Here is a tiny trained network, its code and every weight. The questions are about switching its units off for an input and a class, where a switched-off unit gives its printed mean instead of its output.

import numpy as np


def w(rows, s, z=0):
    codes = np.array(rows[::2]) - 128.0
    scale = np.full(codes.shape[1], s)
    scale[-1] = z or s
    return codes * scale


def norm(h):
    return h / np.sqrt((h * h).mean(-1, keepdims=True) + 1e-5)


def f(y):
    return y / 2 * (1 + np.tanh(0.7978845608 * (y + 0.044715 * y**3)))


def log_softmax(a):
    a = a - a.max(-1, keepdims=True)
    return a - np.log(np.exp(a).sum(-1, keepdims=True))


def net(x, mask):
    res = np.array(x, float).reshape(1, 4) / 4 @ E
    u = 0
    for l in range(2):
        y = f(norm(res) @ A[l][:, :-1].T + A[l][:, -1])
        res = res + np.where(mask[u : u + 16], y, B[l][:, -1]) @ B[l][:, :-1]
        u += 16
    return log_softmax(norm(res)[-1] @ U[:, :-1].T + U[:, -1])


A, B = {}, {}
E = w([
[122,214,155,98],'x0',
[78,1,193,65],'x1',
[175,145,228,177],'x2',
[214,118,55,61],'x3',
],0.0093)
A[0] = w([
[144,18,120,83,78],'0.n1',
[111,108,49,88,121],'0.n2',
[76,103,143,177,89],'0.n3',
[79,49,157,69,69],'0.n4',
[202,149,148,103,80],'0.n5',
[10,121,107,145,3],'0.n6',
[147,181,204,143,82],'0.n7',
[121,31,155,69,42],'0.n8',
[157,188,90,174,102],'0.n9',
[109,86,173,132,33],'0.n10',
[133,89,95,147,55],'0.n11',
[127,147,181,166,48],'0.n12',
[47,126,127,125,38],'0.n13',
[54,116,158,181,88],'0.n14',
[188,153,42,171,123],'0.n15',
[124,157,224,143,66],'0.n16',
],0.012,0.0053)
B[0] = w([
[153,41,154,107,247],'0.n1',
[123,171,227,84,211],'0.n2',
[121,164,82,101,176],'0.n3',
[149,105,57,188,252],'0.n4',
[76,123,94,144,141],'0.n5',
[2,143,106,135,176],'0.n6',
[141,111,157,173,184],'0.n7',
[207,81,63,207,236],'0.n8',
[191,81,79,158,207],'0.n9',
[193,146,94,122,150],'0.n10',
[90,112,188,162,121],'0.n11',
[194,142,192,103,147],'0.n12',
[73,133,80,146,150],'0.n13',
[127,197,157,33,208],'0.n14',
[182,179,93,150,234],'0.n15',
[95,159,255,171,192],'0.n16',
],0.0069,0.0046)
A[1] = w([
[132,8,116,122,3],'1.n1',
[143,138,140,20,77],'1.n2',
[23,138,86,120,10],'1.n3',
[131,156,206,145,38],'1.n4',
[133,54,156,83,91],'1.n5',
[71,88,166,71,218],'1.n6',
[143,29,143,111,47],'1.n7',
[127,102,62,87,153],'1.n8',
[168,147,67,185,45],'1.n9',
[138,100,103,205,116],'1.n10',
[200,108,127,155,111],'1.n11',
[141,131,188,144,62],'1.n12',
[144,157,200,167,81],'1.n13',
[53,159,178,188,155],'1.n14',
[153,170,71,194,13],'1.n15',
[117,143,45,48,34],'1.n16',
],0.015,0.0044)
B[1] = w([
[202,4,79,145,254],'1.n1',
[116,95,176,48,146],'1.n2',
[67,120,1,103,189],'1.n3',
[95,90,199,177,179],'1.n4',
[174,91,57,137,204],'1.n5',
[204,182,64,133,224],'1.n6',
[153,37,84,174,232],'1.n7',
[112,144,250,132,213],'1.n8',
[162,201,109,152,196],'1.n9',
[153,178,139,42,192],'1.n10',
[95,170,83,127,210],'1.n11',
[61,124,162,169,159],'1.n12',
[102,103,201,189,198],'1.n13',
[48,101,147,103,236],'1.n14',
[196,161,46,160,195],'1.n15',
[101,110,221,99,185],'1.n16',
],0.009,0.0062)
U = w([
[32,129,64,89,89],'0',
[76,130,217,197,165],'1',
[178,26,93,124,222],'2',
[205,216,94,161,165],'3',
[143,141,180,6,3],'4',
],0.024,0.004)

Each question gives the input, the list of numbers given to net, and the class t.
The units are the neurons (one row each of A and B). Each row of codes is followed by its name. A weight is (code - 128) times the scale printed after its matrix; where a second scale follows, it is the last column's (A, B and U).
mask holds one flag per neuron, layer by layer. A switched-off neuron (its flag False) gives its mean, the last column of its row in B, instead of its output. The means were averaged over made-up inputs and are rounded, as every weight is.
A unit's drop is (log p(t) with every unit on - log p(t) with that unit switched off) / (log p(t) with every unit on - log p(t) with every unit switched off).
The circuit of an input: a set's keep is (log p(t) with only the set's units on - log p(t) with every unit switched off) / (log p(t) with every unit on - log p(t) with every unit switched off). Starting from the 12 units with the biggest drops (on a tie, the unit counted first), units are removed one at a time, each time the one whose removal leaves the highest keep (on an exact tie, the one counted first), for as long as the keep stays at least 0.8.
units of the circuit, in order: the units of the circuit, biggest drop first
k most important neurons: the k neurons with the biggest drops, biggest first
top k neurons in layer l: the k neurons of layer l with the biggest drops, biggest first
drop when u is switched off: that unit's drop, to one decimal
input [4,4,0,-3], class 1: units of the circuit, in order -> (0.n16)
input [3,6,-1,-5], class 0: units of the circuit, in order -> (0.n6 0.n13 1.n3)
input [-4,-6,-8,8], class 3: units of the circuit, in order -> (0.n15 1.n9)
input [-1,-3,-5,2], class 3: top 3 neurons in layer 0 -> (0.n15 0.n14 0.n1)
input [3,-1,-8,0], class 4: 2 most important neurons -> (0.n2 1.n16)
input [-2,-3,-4,6], class 3: 4 most important neurons -> (0.n15 0.n14 0.n1 1.n14)
input [4,3,-7,-1], class 0: 2 most important neurons -> (1.n3 0.n6)
input [-6,-1,-7,7], class 4: top 2 neurons in layer 0 -> (0.n2 0.n15)
input [1,1,-6,2], class 4: drop when 0.n2 is switched off -> 0.2
input [-1,2,1,-4], class 1: top 2 neurons in layer 0 -> (0.n16 0.n12)
input [3,2,-2,-8], class 0: drop when 1.n3 is switched off -> 0.1
input [6,3,0,-1], class 1: drop when 0.n1 is switched off -> 0.0
input [-5,-7,6,-5], class 1: drop when 0.n8 is switched off -> 0.3
